Below are the code and all the weights of a small trained network. Each question names an input and a target symbol and asks about switching units off, where a switched-off unit gives its printed mean instead of its output.

import numpy as np


def w(rows, s, z=0):
    codes = np.array(rows[::2]) - 128.0
    scale = np.full(codes.shape[1], s)
    scale[-1] = z or s
    return codes * scale


def norm(h):
    return h / np.sqrt((h * h).mean(-1, keepdims=True) + 1e-5)


def f(y):
    return y / 2 * (1 + np.tanh(0.7978845608 * (y + 0.044715 * y**3)))


def softmax(a):
    e = np.exp(a - a.max(-1, keepdims=True))
    return e / e.sum(-1, keepdims=True)


def log_softmax(a):
    a = a - a.max(-1, keepdims=True)
    return a - np.log(np.exp(a).sum(-1, keepdims=True))


def net(x, mask):
    ids = ['ΔΘΠΩαγεηλμτφψ'.index(c) for c in x.split()]
    T = len(ids)
    res = E[ids] + P[:T]
    u = 0
    for l in range(2):
        q, k, v = (norm(res) @ M[l].T for M in (Q, K, V))
        z = softmax(np.where(np.tri(T) > 0, q @ k.T / 3**0.5, -1e9)) @ v
        res = res + np.where(mask[u], z, O[l][:, -1]) @ O[l][:, :-1]
        u += 1
        y = f(norm(res) @ A[l][:, :-1].T + A[l][:, -1])
        res = res + np.where(mask[u : u + 8], y, B[l][:, -1]) @ B[l][:, :-1]
        u += 8
    return log_softmax(norm(res)[-1] @ U[:, :-1].T + U[:, -1])


Q, K, V, O, A, B = {}, {}, {}, {}, {}, {}
E = w([
[81,135,141,213],'Δ',
[174,152,52,135],'Θ',
[94,119,126,58],'Π',
[106,153,106,135],'Ω',
[124,168,121,137],'α',
[179,121,48,101],'γ',
[175,71,40,203],'ε',
[83,158,106,164],'η',
[184,166,95,105],'λ',
[91,125,167,196],'μ',
[155,109,154,174],'τ',
[95,157,118,197],'φ',
[157,92,7,119],'ψ',
],0.013)
P = w([
[254,215,105,165],'0',
[125,80,84,125],'1',
[119,95,85,137],'2',
[127,127,98,157],'3',
[127,116,97,143],'4',
[128,130,95,135],'5',
[122,130,92,147],'6',
[107,149,87,134],'7',
[116,137,87,135],'8',
[104,147,83,127],'9',
[99,139,83,145],'10',
[101,154,88,129],'11',
[106,108,99,136],'12',
[96,141,93,163],'13',
],0.0094)
Q[0] = w([
[142,151,120,183],'0.h1',
[251,72,99,147],'0.h1',
[123,120,159,93],'0.h1',
],0.026)
K[0] = w([
[177,149,58,202],'0.h1',
[86,65,222,251],'0.h1',
[126,89,171,57],'0.h1',
],0.019)
V[0] = w([
[184,179,2,33],'0.h1',
[122,118,63,253],'0.h1',
[133,76,152,210],'0.h1',
],0.008)
O[0] = w([
[123,89,182,254,173],'0.h1',
[58,230,38,195,254],'0.h1',
[100,217,70,102,163],'0.h1',
],0.0085,0.0088)
A[0] = w([
[8,187,187,161,244],'0.n1',
[20,110,180,105,19],'0.n2',
[131,63,173,148,75],'0.n3',
[125,82,145,65,1],'0.n4',
[142,78,114,125,116],'0.n5',
[163,81,118,115,102],'0.n6',
[165,144,13,63,108],'0.n7',
[135,180,112,123,117],'0.n8',
],0.015,0.0024)
B[0] = w([
[63,81,148,75,255],'0.n1',
[168,85,121,150,125],'0.n2',
[65,149,115,87,154],'0.n3',
[65,79,108,126,124],'0.n4',
[97,148,119,158,121],'0.n5',
[106,151,137,155,117],'0.n6',
[188,250,54,78,247],'0.n7',
[137,143,140,162,180],'0.n8',
],0.024,0.0097)
Q[1] = w([
[251,144,74,146],'1.h1',
[121,111,132,54],'1.h1',
[203,94,141,117],'1.h1',
],0.033)
K[1] = w([
[128,4,26,46],'1.h1',
[63,140,167,72],'1.h1',
[111,137,65,25],'1.h1',
],0.021)
V[1] = w([
[223,142,65,53],'1.h1',
[140,41,61,204],'1.h1',
[72,93,1,131],'1.h1',
],0.022)
O[1] = w([
[165,130,164,247,1],'1.h1',
[242,154,106,76,170],'1.h1',
[173,107,2,136,191],'1.h1',
],0.019,0.015)
A[1] = w([
[121,152,84,197,33],'1.n1',
[61,81,143,122,211],'1.n2',
[201,189,141,154,132],'1.n3',
[142,136,220,154,62],'1.n4',
[126,79,88,49,150],'1.n5',
[140,37,104,159,43],'1.n6',
[250,136,61,178,174],'1.n7',
[129,102,97,192,2],'1.n8',
],0.022,0.006)
B[1] = w([
[101,55,170,93,143],'1.n1',
[185,167,131,142,185],'1.n2',
[216,94,65,102,154],'1.n3',
[115,188,62,134,140],'1.n4',
[158,98,161,212,250],'1.n5',
[109,174,65,65,138],'1.n6',
[188,253,56,76,216],'1.n7',
[52,110,123,47,138],'1.n8',
],0.027,0.016)
U = w([
[213,190,86,153,205],'Δ',
[83,182,72,41,99],'Θ',
[91,210,160,239,144],'Π',
[27,106,83,139,88],'Ω',
[43,116,129,168,176],'α',
[134,81,63,237,64],'γ',
[136,4,71,117,67],'ε',
[187,104,170,200,173],'η',
[165,62,169,37,41],'λ',
[115,235,218,113,3],'μ',
[188,85,168,165,134],'τ',
[52,128,183,75,138],'φ',
[136,131,218,92,141],'ψ',
],0.011,0.0029)

Each question gives the input, a string of symbols that net reads in full, and the target symbol t.
The units are the heads (3 rows each of Q, K, V and O) and the neurons (one row each of A and B). Each row of codes is followed by its name. A weight is (code - 128) times the scale printed after its matrix; where a second scale follows, it is the last column's (O, A, B and U).
mask holds one flag per unit, layer by layer, with each layer's heads first. A switched-off unit (its flag False) gives its mean, the last column of its rows in O or B, instead of its output. The means were averaged over made-up inputs and are rounded, as every weight is.
A unit's drop is (log p(t) with every unit on - log p(t) with that unit switched off) / (log p(t) with every unit on - log p(t) with every unit switched off).
The circuit of an input: a set's keep is (log p(t) with only the set's units on - log p(t) with every unit switched off) / (log p(t) with every unit on - log p(t) with every unit switched off). Starting from the 12 units with the biggest drops (on a tie, the unit counted first), units are removed one at a time, each time the one whose removal leaves the highest keep (on an exact tie, the one counted first), for as long as the keep stays at least 0.8.
units of the circuit, in order: the units of the circuit, biggest drop first
most important unit: the unit with the biggest drop
top k neurons: the k neurons with the biggest drops, biggest first
top k neurons in layer l: the k neurons of layer l with the biggest drops, biggest first
input α ψ μ α η λ τ ψ τ α α μ η, target ψ: top 3 neurons => [0.n7, 1.n7, 0.n1]
input λ ε μ γ Ω η α Θ φ η μ η α, target μ: units of the circuit, in order => [1.h1, 0.h1, 0.n7, 0.n1]
input η λ Ω φ α, target ε: units of the circuit, in order => [0.h1, 0.n7, 1.n7]
input Π μ ψ α Δ, target φ: top 3 neurons => [0.n1, 0.n7, 0.n3]
input Ω φ η α ε η τ η λ φ Ω Π, target λ: most important unit => 0.h1
input φ τ Ω τ Π τ α, target γ: units of the circuit, in order => [0.n7, 1.n7, 1.h1, 0.h1]
input φ Δ φ ψ τ η Θ μ, target γ: top 2 neurons in layer 1 => [1.n7, 1.n2]
input λ ψ τ η λ τ Π α Θ Π Ω μ Δ, target μ: top 3 neurons => [0.n7, 0.n1, 1.n5]
input Π Θ Ω φ, target φ: top 2 neurons => [0.n1, 0.n7]
input η Π Π, target ε: units of the circuit, in order => [0.n7, 0.h1, 1.n7]
input τ ε φ φ φ Θ τ η Θ Π μ ε τ μ, target Π: units of the circuit, in order => [1.h1, 0.n1]
input Δ ε Ω γ τ Δ η Δ η φ, target Ω: top 2 neurons => [0.n1, 0.n8]
input Θ η φ α Ω μ α Δ φ ψ λ Π Ω, target η: top 3 neurons => [0.n7, 0.n1, 1.n7]
input τ α Δ ψ Δ τ τ τ Ω ψ Θ η, target Π: most important unit => 1.h1
input λ τ η γ τ ε Θ λ λ Π, target μ: top 2 neurons => [0.n7, 0.n1]
input η Π τ Ω φ τ ψ φ Π φ Π α Ω Π, target ε: top 4 neurons => [0.n7, 1.n7, 0.n3, 1.n5]
input Ω τ α ε η λ ε Θ η λ ψ η φ, target λ: top 2 neurons => [0.n7, 1.n7]
input Δ η τ Δ Π τ Δ, target Ω: top 2 neurons => [0.n3, 0.n8]
input Δ γ α η Δ η τ η, target Ω: top 3 neurons => [1.n7, 1.n5, 1.n6]
input φ τ η η μ Ω Δ μ τ η η τ η Ω, target γ: most important unit => 0.n7
input Δ ε Π, target Ω: top 2 neurons => [1.n7, 1.n5]
input Π τ α, target φ: top 3 neurons in layer 0 => [0.n1, 0.n7, 0.n3]
input Θ τ ε ψ Π, target η: top 4 neurons in layer 0 => [0.n7, 0.n1, 0.n3, 0.n4]
